Here is a tiny trained network, its code and every weight. The questions are about switching its units off for an input and a target symbol, where a switched-off unit gives its printed mean instead of its output.

import numpy as np


def w(rows, s, z=0):
    codes = np.array(rows[::2]) - 128.0
    scale = np.full(codes.shape[1], s)
    scale[-1] = z or s
    return codes * scale


def f(y):
    return np.maximum(y, 0)


def softmax(a):
    e = np.exp(a - a.max(-1, keepdims=True))
    return e / e.sum(-1, keepdims=True)


def log_softmax(a):
    a = a - a.max(-1, keepdims=True)
    return a - np.log(np.exp(a).sum(-1, keepdims=True))


def net(x, mask):
    ids = ['ΛΣαβεζθμξπτφω'.index(c) for c in x.split()]
    T = len(ids)
    res = E[ids] + P[:T]
    r = res
    for j in range(2):
        rows = slice(3 * j, 3 * j + 3)
        q, k, v = (r @ M[0][rows].T for M in (Q, K, V))
        z = softmax(np.where(np.tri(T) > 0, q @ k.T / 3**0.5, -1e9)) @ v
        o = O[0][rows]
        res = res + np.where(mask[j], z, o[:, -1]) @ o[:, :-1]
    y = f(res @ A[0][:, :-1].T + A[0][:, -1])
    res = res + np.where(mask[2:18], y, B[0][:, -1]) @ B[0][:, :-1]
    return log_softmax(res[-1] @ U[:, :-1].T + U[:, -1])


Q, K, V, O, A, B = {}, {}, {}, {}, {}, {}
E = w([
[196,80,83,120,121,179,151,100,124],'Λ',
[80,137,96,137,121,206,97,111,153],'Σ',
[108,81,119,86,110,250,124,90,139],'α',
[135,86,100,31,98,158,106,92,133],'β',
[126,163,186,152,87,167,130,88,112],'ε',
[123,64,160,202,81,124,175,166,184],'ζ',
[97,101,175,105,46,145,125,137,140],'θ',
[135,57,150,105,91,162,174,165,149],'μ',
[40,109,128,116,106,124,130,215,120],'ξ',
[165,118,132,85,109,65,219,180,136],'π',
[96,168,132,127,180,124,178,162,96],'τ',
[106,131,133,107,84,36,178,88,160],'φ',
[55,181,166,29,178,114,139,114,145],'ω',
],0.02)
P = w([
[201,254,63,140,97,197,107,201,216],'0',
[233,252,72,145,101,193,51,202,204],'1',
[98,208,79,59,39,209,229,198,148],'2',
[214,195,105,152,115,168,57,185,167],'3',
[76,159,130,73,69,216,220,145,128],'4',
[213,141,113,131,140,147,54,168,115],'5',
[72,116,145,69,94,193,211,131,94],'6',
[195,95,140,141,165,124,52,148,93],'7',
[61,83,176,63,118,178,205,111,61],'8',
[183,56,180,142,194,108,46,125,82],'9',
[47,32,199,59,132,179,208,90,32],'10',
[166,13,196,140,219,91,42,105,38],'11',
[31,10,228,72,145,200,196,54,6],'12',
],0.0079)
Q[0] = w([
[125,114,150,58,97,148,154,176,105],'H0',
[123,200,114,142,155,60,137,177,133],'H0',
[82,132,147,75,123,150,238,137,86],'H0',
[137,118,157,112,78,182,167,124,140],'H1',
[67,92,168,86,85,163,251,65,85],'H1',
[159,122,140,166,167,162,21,118,96],'H1',
],0.013)
K[0] = w([
[131,91,192,153,185,26,82,135,61],'H0',
[133,225,60,138,150,110,112,166,209],'H0',
[58,113,224,107,212,37,173,164,80],'H0',
[115,46,150,145,193,112,94,141,85],'H1',
[84,31,190,101,177,63,179,87,80],'H1',
[115,121,84,158,98,254,119,109,79],'H1',
],0.0096)
V[0] = w([
[176,162,128,181,204,158,224,117,110],'H0',
[199,50,165,78,80,149,123,88,156],'H0',
[145,105,194,233,23,114,114,100,97],'H0',
[169,132,153,108,158,182,129,197,116],'H1',
[90,138,103,163,131,201,89,90,112],'H1',
[148,182,103,71,130,88,136,1,83],'H1',
],0.0096)
O[0] = w([
[154,139,135,148,236,201,192,107,90,66],'H0',
[180,169,134,93,120,138,132,202,250,254],'H0',
[137,203,91,124,79,164,146,212,73,53],'H0',
[135,73,234,111,165,113,117,152,117,239],'H1',
[146,121,150,179,132,172,19,158,78,170],'H1',
[156,156,112,167,105,175,130,43,156,24],'H1',
],0.011,0.0057)
A[0] = w([
[125,120,192,117,117,124,190,136,139,84],'N0',
[141,138,180,210,160,75,96,142,192,186],'N1',
[138,171,166,78,118,90,132,125,207,71],'N2',
[117,117,160,129,78,120,129,168,172,115],'N3',
[99,90,112,160,87,193,168,118,140,109],'N4',
[131,184,158,113,115,155,38,100,129,159],'N5',
[98,160,163,68,156,138,140,124,166,184],'N6',
[173,33,79,186,95,119,163,124,137,253],'N7',
[105,162,147,121,131,152,1,133,103,217],'N8',
[109,92,173,164,193,105,97,58,149,109],'N9',
[143,135,159,196,97,68,161,142,172,118],'N10',
[79,70,94,122,80,151,185,176,67,53],'N11',
[218,143,155,151,137,87,119,123,95,216],'N12',
[179,173,46,175,212,106,27,166,126,213],'N13',
[156,53,180,183,157,175,123,178,106,53],'N14',
[69,94,108,86,122,216,146,114,116,115],'N15',
],0.0091,0.0024)
B[0] = w([
[80,103,109,116,172,143,123,118,116,205],'N0',
[120,181,75,113,139,66,184,130,70,189],'N1',
[183,73,108,161,127,165,180,119,106,224],'N2',
[100,106,111,118,86,122,133,101,116,248],'N3',
[148,112,160,189,130,84,164,82,129,165],'N4',
[156,137,167,152,134,105,154,160,165,202],'N5',
[112,101,118,113,110,152,145,154,95,218],'N6',
[104,167,151,87,122,143,80,136,146,164],'N7',
[141,131,165,135,155,81,117,110,158,234],'N8',
[96,161,146,165,77,159,117,127,168,208],'N9',
[127,173,133,96,168,115,127,132,132,162],'N10',
[142,149,113,146,115,82,104,93,93,200],'N11',
[205,105,120,162,168,132,141,121,57,147],'N12',
[76,107,8,173,134,133,124,100,132,168],'N13',
[114,169,99,118,141,179,89,132,122,249],'N14',
[169,170,113,113,168,73,143,150,133,203],'N15',
],0.011,0.013)
U = w([
[192,95,16,167,152,148,86,133,76,65],'Λ',
[81,120,40,204,143,103,117,178,178,68],'Σ',
[150,140,163,83,173,175,58,193,232,139],'α',
[223,9,138,166,123,96,90,110,154,95],'β',
[247,190,181,171,142,110,148,174,71,201],'ε',
[112,251,62,63,145,92,124,193,104,79],'ζ',
[157,164,170,135,2,105,116,201,130,152],'θ',
[64,87,111,77,75,243,92,204,94,178],'μ',
[111,100,115,77,100,85,2,102,65,161],'ξ',
[162,64,133,122,184,71,170,136,119,3],'π',
[113,99,117,156,203,141,93,86,40,146],'τ',
[165,165,42,157,110,94,171,87,130,118],'φ',
[65,83,156,143,116,119,113,103,198,126],'ω',
],0.0076,0.004)

Each question gives the input, a string of symbols that net reads in full, and the target symbol t.
The units are the heads (3 rows each of Q, K, V and O) and the neurons (one row each of A and B). Each row of codes is followed by its name. A weight is (code - 128) times the scale printed after its matrix; where a second scale follows, it is the last column's (O, A, B and U).
mask holds one flag per unit, heads first, then neurons. A switched-off unit (its flag False) gives its mean, the last column of its rows in O or B, instead of its output. The means were averaged over made-up inputs and are rounded, as every weight is.
A unit's drop is (log p(t) with every unit on - log p(t) with that unit switched off) / (log p(t) with every unit on - log p(t) with every unit switched off).
The circuit of an input: a set's keep is (log p(t) with only the set's units on - log p(t) with every unit switched off) / (log p(t) with every unit on - log p(t) with every unit switched off). Starting from the 12 units with the biggest drops (on a tie, the unit counted first), units are removed one at a time, each time the one whose removal leaves the highest keep (on an exact tie, the one counted first), for as long as the keep stays at least 0.8.
circuit, biggest first: the units of the circuit, biggest drop first
k most important neurons: the k neurons with the biggest drops, biggest first
which heads matter: for each layer, one digit per head in row order, 1 if its drop is at least 0.15 and else 0, layers parted by /
drop of u: that unit's drop, to one decimal
input τ μ ω α α β π, target π: which heads matter : 01
input φ α μ μ α α α θ ω α μ φ, target φ: which heads matter : 01
input ξ μ β α ε ω θ, target ω: circuit, biggest first : (H0 N9)
input α ε τ μ β μ ε μ α α ε μ θ, target μ: which heads matter : 11
input Λ α φ τ ω α Λ μ μ τ α, target τ: circuit, biggest first : (H0)
input θ μ α α α τ ε, target τ: which heads matter : 10
input φ ξ ζ ζ ζ θ μ α μ α Λ, target μ: which heads matter : 10
input ε Λ ξ μ α Λ ζ ω τ, target ω: which heads matter : 11
input τ ξ Σ ε α Σ α μ θ, target μ: circuit, biggest first : (H1 N0 N8)
input Λ α β ε ω ξ α α Σ Σ θ θ ω, target ω: which heads matter : 10
input μ Λ τ θ β ε μ μ ε α α, target ε: circuit, biggest first : (H0 N15 N4)
input θ μ μ ζ ω ξ φ Λ θ ξ α μ ζ, target μ: which heads matter : 10
input τ θ ε α ε α μ ξ π ε β, target π: 3 most important neurons : (N14 N15 N9)
input θ β θ μ Λ Σ, target Σ: most important neuron : (N13)
input α β θ μ τ μ ξ α α α ζ ζ α, target ζ: circuit, biggest first : (H0 N15)
input ξ Σ ε α μ μ μ ε μ μ φ Λ, target Λ: circuit, biggest first : (N13 H0 H1)
input α α α ω ω α μ ε, target ε: circuit, biggest first : (N12 N5 H1)
input μ ξ μ θ α ε φ ε ζ Λ θ β Σ, target θ: drop of N3 : 0.0
input θ ω α τ θ φ, target φ: drop of N13 : -0.1
input β α ξ ζ, target ζ: drop of N1 : 0.8
input α ω Λ, target ω: most important neuron : (N9)
